Below is a small trained network, with its code and all its weights. Each question gives an input and a class and asks what happens when units are switched off, that is, made to give their printed mean instead of their output.

import numpy as np


def w(rows, s, z=0):
    codes = np.array(rows[::2]) - 128.0
    scale = np.full(codes.shape[1], s)
    scale[-1] = z or s
    return codes * scale


def f(y):
    return y / 2 * (1 + np.tanh(0.7978845608 * (y + 0.044715 * y**3)))


def log_softmax(a):
    a = a - a.max(-1, keepdims=True)
    return a - np.log(np.exp(a).sum(-1, keepdims=True))


def net(x, mask):
    res = np.array(x, float).reshape(1, 4) / 4 @ E
    y = f(res @ A[0][:, :-1].T + A[0][:, -1])
    res = res + np.where(mask, y, B[0][:, -1]) @ B[0][:, :-1]
    return log_softmax(res[-1] @ U[:, :-1].T + U[:, -1])


A, B = {}, {}
E = w([
[216,154,193,147,92,214,230,83],'x0',
[188,141,226,130,120,82,124,7],'x1',
[185,254,67,176,203,185,118,122],'x2',
[214,181,156,46,57,80,102,183],'x3',
],0.0098)
A[0] = w([
[91,45,160,145,45,51,144,141,200],'N0',
[98,79,126,55,96,102,133,191,235],'N1',
[160,197,218,149,181,189,149,14,253],'N2',
[119,163,165,197,77,13,71,120,174],'N3',
[39,136,133,174,219,98,25,138,226],'N4',
[205,146,179,75,13,182,115,210,178],'N5',
[248,187,139,169,141,254,209,20,165],'N6',
],0.0079,0.0037)
B[0] = w([
[113,70,218,60,191,151,98,168,198],'N0',
[100,102,146,35,163,170,114,191,182],'N1',
[154,167,214,249,118,24,176,125,228],'N2',
[215,192,173,81,169,119,128,131,163],'N3',
[195,155,83,131,204,175,103,135,188],'N4',
[146,138,141,112,35,126,171,220,197],'N5',
[11,93,155,206,41,112,200,138,253],'N6',
],0.011,0.017)
U = w([
[125,154,5,132,187,169,126,160,249],'0',
[158,157,132,70,166,95,83,84,25],'1',
[174,176,172,140,157,72,139,70,59],'2',
[80,130,169,176,110,115,165,117,205],'3',
[148,172,122,64,101,130,152,154,13],'4',
[97,61,186,60,166,139,119,121,64],'5',
],0.015,0.002)

Each question gives the input, the list of numbers given to net, and the class t.
The units are the neurons (one row each of A and B). Each row of codes is followed by its name. A weight is (code - 128) times the scale printed after its matrix; where a second scale follows, it is the last column's (A, B and U).
mask holds one flag per neuron, in row order. A switched-off neuron (its flag False) gives its mean, the last column of its row in B, instead of its output. The means were averaged over made-up inputs and are rounded, as every weight is.
A unit's drop is (log p(t) with every unit on - log p(t) with that unit switched off) / (log p(t) with every unit on - log p(t) with every unit switched off).
The circuit of an input: a set's keep is (log p(t) with only the set's units on - log p(t) with every unit switched off) / (log p(t) with every unit on - log p(t) with every unit switched off). Starting from all 7 units, units are removed one at a time, each time the one whose removal leaves the highest keep (on an exact tie, the one counted first), for as long as the keep stays at least 0.8.
units of the circuit, in order: the units of the circuit, biggest drop first
k most important neurons: the k neurons with the biggest drops, biggest first
drop when u is switched off: that unit's drop, to one decimal
input [2,-2,3,6], class 4: 3 most important neurons -> (N2 N5 N6)
input [0,2,-2,-4], class 2: units of the circuit, in order -> (N6)
input [-7,8,-3,-6], class 1: units of the circuit, in order -> (N6 N4)
input [-7,7,2,0], class 2: 3 most important neurons -> (N1 N0 N3)
input [0,6,1,1], class 2: 3 most important neurons -> (N3 N5 N2)
input [3,-8,-4,4], class 5: 3 most important neurons -> (N1 N2 N0)
input [-8,-1,0,6], class 1: 3 most important neurons -> (N6 N3 N4)
input [-4,-7,-1,4], class 0: 4 most important neurons -> (N6 N2 N4 N0)
input [-5,0,-2,8], class 4: 3 most important neurons -> (N5 N3 N6)
input [4,-6,1,3], class 4: 2 most important neurons -> (N2 N6)
input [0,-1,-2,4], class 4: 2 most important neurons -> (N5 N6)
input [-5,4,-2,-3], class 1: 2 most important neurons -> (N6 N4)
input [-3,-6,-2,5], class 5: 2 most important neurons -> (N1 N2)
input [-6,3,-2,-1], class 5: units of the circuit, in order -> (N2)
input [-7,2,0,8], class 4: 2 most important neurons -> (N5 N3)
input [-7,-7,-4,-6], class 0: drop when N4 is switched off -> 1.0
input [-4,8,4,-7], class 2: drop when N1 is switched off -> 0.0
input [7,8,-3,8], class 3: drop when N6 is switched off -> 0.3
input [-3,2,-5,6], class 5: drop when N0 is switched off -> 0.2
input [-7,-7,-4,-7], class 0: units of the circuit, in order -> (N4)
